Below is a small trained network, with its code and all its weights. Each question gives an input and a class and asks what happens when units are switched off, that is, made to give their printed mean instead of their output.

import numpy as np


def w(rows, s, z=0):
    codes = np.array(rows[::2]) - 128.0
    scale = np.full(codes.shape[1], s)
    scale[-1] = z or s
    return codes * scale


def f(y):
    return y / 2 * (1 + np.tanh(0.7978845608 * (y + 0.044715 * y**3)))


def log_softmax(a):
    a = a - a.max(-1, keepdims=True)
    return a - np.log(np.exp(a).sum(-1, keepdims=True))


def net(x, mask):
    res = np.array(x, float).reshape(1, 6) / 4 @ E
    y = f(res @ A[0][:, :-1].T + A[0][:, -1])
    res = res + np.where(mask, y, B[0][:, -1]) @ B[0][:, :-1]
    return log_softmax(res[-1] @ U[:, :-1].T + U[:, -1])


A, B = {}, {}
E = w([
[128,128,128,128,128],'x0',
[129,129,130,126,131],'x1',
[251,78,63,132,140],'x2',
[182,151,201,26,27],'x3',
[128,128,128,128,128],'x4',
[124,235,32,76,134],'x5',
],0.013)
A[0] = w([
[140,154,55,107,163,70],'n0',
[97,144,179,79,87,106],'n1',
[178,117,118,100,90,76],'n2',
[125,98,120,138,120,117],'n3',
[5,137,123,163,167,221],'n4',
[144,73,123,169,141,150],'n5',
[18,145,123,176,172,221],'n6',
[91,185,116,100,120,137],'n7',
[205,122,136,83,96,36],'n8',
[128,39,147,158,130,255],'n9',
[202,126,132,99,112,63],'n10',
[160,93,86,172,162,132],'n11',
[132,152,92,152,114,66],'n12',
[193,110,118,107,102,88],'n13',
[164,60,36,160,176,108],'n14',
[104,56,245,133,114,249],'n15',
[116,210,106,96,105,132],'n16',
[115,177,123,94,100,101],'n17',
[114,140,89,122,147,43],'n18',
[136,218,25,93,144,158],'n19',
[138,144,128,146,111,102],'n20',
[146,188,53,116,158,105],'n21',
[124,222,99,89,119,139],'n22',
[217,121,140,80,104,30],'n23',
[97,155,182,91,76,99],'n24',
[132,161,139,108,141,77],'n25',
[106,145,180,95,112,103],'n26',
[125,87,198,130,138,225],'n27',
[165,113,125,93,122,51],'n28',
],0.014,0.0061)
B[0] = w([
[92,163,96,113,74,184],'n0',
[167,176,155,76,107,198],'n1',
[90,83,126,136,128,172],'n2',
[163,132,136,133,134,137],'n3',
[82,20,132,174,122,228],'n4',
[195,149,146,142,180,177],'n5',
[92,35,110,176,126,228],'n6',
[106,117,157,78,170,181],'n7',
[85,41,118,152,136,190],'n8',
[217,128,131,170,167,210],'n9',
[80,71,116,156,135,177],'n10',
[204,186,106,106,142,192],'n11',
[102,155,110,121,108,142],'n12',
[92,80,89,175,145,176],'n13',
[183,246,107,72,112,224],'n14',
[197,140,126,148,35,249],'n15',
[108,145,137,67,188,198],'n16',
[114,144,153,73,177,173],'n17',
[114,139,103,113,98,147],'n18',
[46,163,104,78,75,250],'n19',
[123,129,132,125,128,126],'n20',
[75,170,80,95,56,205],'n21',
[95,144,152,84,180,210],'n22',
[87,38,121,171,131,194],'n23',
[186,202,149,73,109,200],'n24',
[121,142,130,109,140,138],'n25',
[171,186,141,100,97,177],'n26',
[197,147,129,169,64,199],'n27',
[107,106,124,141,128,151],'n28',
],0.011,0.019)
U = w([
[156,6,144,219,135,207],'0',
[150,217,115,108,20,182],'1',
[1,55,96,126,164,111],'2',
[136,190,193,51,225,2],'3',
[226,196,111,150,245,116],'4',
],0.0097,0.0011)

Each question gives the input, the list of numbers given to net, and the class t.
The units are the neurons (one row each of A and B). Each row of codes is followed by its name. A weight is (code - 128) times the scale printed after its matrix; where a second scale follows, it is the last column's (A, B and U).
mask holds one flag per neuron, in row order. A switched-off neuron (its flag False) gives its mean, the last column of its row in B, instead of its output. The means were averaged over made-up inputs and are rounded, as every weight is.
A unit's drop is (log p(t) with every unit on - log p(t) with that unit switched off) / (log p(t) with every unit on - log p(t) with every unit switched off).
unit that matters most: the unit with the biggest drop
k most important neurons: the k neurons with the biggest drops, biggest first
drop of u: that unit's drop, to one decimal
input [5,0,2,1,-7,5], class 2: unit that matters most	n15
input [-4,4,1,8,0,-2], class 0: 4 most important neurons	(n23 n8 n14 n19)
input [-1,-7,1,-6,-5,-3], class 4: 2 most important neurons	(n14 n11)
input [-4,8,3,0,2,-3], class 4: 2 most important neurons	(n4 n6)
input [-8,8,7,0,-1,-8], class 4: 2 most important neurons	(n14 n4)
input [5,1,-6,0,1,8], class 2: 2 most important neurons	(n4 n6)
input [0,8,1,4,-4,-6], class 0: 3 most important neurons	(n14 n19 n21)
input [-1,-8,-3,0,-6,0], class 0: 2 most important neurons	(n19 n14)
input [-5,8,0,7,4,8], class 3: drop of n4	0.2
input [5,7,3,7,-8,-3], class 0: drop of n24	0.0
input [-1,1,4,1,7,8], class 2: drop of n15	0.1
